Here is a tiny trained network, its code and every weight. The questions are about switching its units off for an input and a class, where a switched-off unit gives its printed mean instead of its output.

import numpy as np


def w(rows, s, z=0):
    codes = np.array(rows[::2]) - 128.0
    scale = np.full(codes.shape[1], s)
    scale[-1] = z or s
    return codes * scale


def f(y):
    return y / 2 * (1 + np.tanh(0.7978845608 * (y + 0.044715 * y**3)))


def log_softmax(a):
    a = a - a.max(-1, keepdims=True)
    return a - np.log(np.exp(a).sum(-1, keepdims=True))


def net(x, mask):
    res = np.array(x, float).reshape(1, 8) / 4 @ E
    y = f(res @ A[0][:, :-1].T + A[0][:, -1])
    res = res + np.where(mask, y, B[0][:, -1]) @ B[0][:, :-1]
    return log_softmax(res[-1] @ U[:, :-1].T + U[:, -1])


A, B = {}, {}
E = w([
[76,178,107,138,185,27,170],'x0',
[128,79,1,192,124,125,73],'x1',
[120,64,170,147,138,136,130],'x2',
[88,57,127,119,52,79,178],'x3',
[139,135,163,175,68,85,14],'x4',
[195,115,105,23,142,87,123],'x5',
[147,118,173,162,236,67,122],'x6',
[172,153,104,153,58,139,227],'x7',
],0.0099)
A[0] = w([
[106,45,192,111,89,103,170,195],'n0',
[213,104,100,149,71,184,136,139],'n1',
[146,42,81,130,187,87,84,196],'n2',
[147,60,148,174,199,41,108,177],'n3',
[181,164,126,12,157,121,120,161],'n4',
[134,183,194,183,89,138,55,212],'n5',
[37,183,86,153,94,116,161,187],'n6',
[144,154,133,80,205,120,166,217],'n7',
[205,133,89,84,88,131,116,221],'n8',
[138,102,100,82,120,210,50,218],'n9',
[113,69,126,89,103,151,158,207],'n10',
[118,125,122,132,189,157,195,253],'n11',
[82,194,208,188,120,181,110,183],'n12',
[110,167,196,139,203,187,154,235],'n13',
[74,153,38,138,88,81,149,208],'n14',
],0.011,0.0029)
B[0] = w([
[46,39,177,95,2,25,193,206],'n0',
[199,29,143,118,70,209,102,210],'n1',
[110,161,149,141,115,96,36,229],'n2',
[158,144,106,141,105,53,81,245],'n3',
[129,201,170,80,115,132,167,227],'n4',
[86,212,75,171,38,138,183,245],'n5',
[75,81,11,124,230,147,194,210],'n6',
[201,147,187,95,205,71,115,223],'n7',
[192,187,119,37,64,236,107,204],'n8',
[79,187,230,182,140,226,72,225],'n9',
[85,66,168,80,99,134,113,182],'n10',
[172,75,189,125,195,114,143,208],'n11',
[142,158,99,242,105,139,196,237],'n12',
[151,133,198,197,177,86,219,235],'n13',
[100,86,14,43,186,159,60,224],'n14',
],0.0068,0.011)
U = w([
[42,100,70,124,225,158,132,171],'0',
[151,152,92,159,115,28,2,27],'1',
[56,43,168,98,72,73,194,253],'2',
[198,103,149,114,89,228,102,167],'3',
[201,109,184,172,239,80,210,161],'4',
[162,196,152,17,140,118,157,46],'5',
[114,160,88,248,77,132,200,55],'6',
[30,154,225,148,178,198,69,76],'7',
],0.0093,0.00066)

Each question gives the input, the list of numbers given to net, and the class t.
The units are the neurons (one row each of A and B). Each row of codes is followed by its name. A weight is (code - 128) times the scale printed after its matrix; where a second scale follows, it is the last column's (A, B and U).
mask holds one flag per neuron, in row order. A switched-off neuron (its flag False) gives its mean, the last column of its row in B, instead of its output. The means were averaged over made-up inputs and are rounded, as every weight is.
A unit's drop is (log p(t) with every unit on - log p(t) with that unit switched off) / (log p(t) with every unit on - log p(t) with every unit switched off).
The circuit of an input: a set's keep is (log p(t) with only the set's units on - log p(t) with every unit switched off) / (log p(t) with every unit on - log p(t) with every unit switched off). Starting from the 12 units with the biggest drops (on a tie, the unit counted first), units are removed one at a time, each time the one whose removal leaves the highest keep (on an exact tie, the one counted first), for as long as the keep stays at least 0.8.
units of the circuit, in order: the units of the circuit, biggest drop first
unit that matters most: the unit with the biggest drop
k most important neurons: the k neurons with the biggest drops, biggest first
drop of u: that unit's drop, to one decimal
input [1,7,-8,-5,0,-1,-8,-4], class 0: units of the circuit, in order -> (n6)
input [-8,-3,-8,-2,2,-1,8,-1], class 6: units of the circuit, in order -> (n5, n12)
input [-4,4,-1,5,1,-3,3,2], class 2: units of the circuit, in order -> (n0, n12)
input [0,3,-3,-2,2,-5,4,-2], class 6: units of the circuit, in order -> (n5, n12)
input [-1,5,-5,6,5,-3,4,5], class 1: 4 most important neurons -> (n14, n12, n13, n9)
input [-5,-3,4,-3,7,2,5,-3], class 6: 2 most important neurons -> (n5, n12)
input [-3,-6,-8,5,-8,-2,-1,-2], class 4: units of the circuit, in order -> (n11, n13)
input [-7,-3,5,-1,4,7,6,-3], class 7: 2 most important neurons -> (n9, n4)
input [6,8,8,4,-6,0,6,-1], class 1: 2 most important neurons -> (n3, n2)
input [8,-7,3,-8,0,-7,-4,2], class 4: 3 most important neurons -> (n13, n11, n7)
input [0,-7,4,3,1,-6,-7,-5], class 2: 3 most important neurons -> (n0, n10, n9)
input [-2,-8,6,-5,-5,-6,-8,3], class 6: 2 most important neurons -> (n12, n7)
input [4,-7,-3,-8,6,0,0,1], class 6: 2 most important neurons -> (n5, n12)
input [-5,-6,-7,3,6,-1,-2,-5], class 6: unit that matters most -> n5
input [0,8,-7,6,2,5,-3,7], class 3: 2 most important neurons -> (n8, n1)
input [4,3,1,6,0,-5,-4,-8], class 0: 2 most important neurons -> (n6, n14)
input [6,-2,4,0,-2,-5,0,-3], class 4: drop of n10 -> 0.0
input [-3,-2,3,-2,0,7,-6,-7], class 7: drop of n9 -> 1.5
input [8,-5,7,-2,0,-8,-2,-6], class 6: drop of n12 -> 0.7
input [0,-4,4,-2,-2,6,1,-8], class 4: units of the circuit, in order -> (n13)
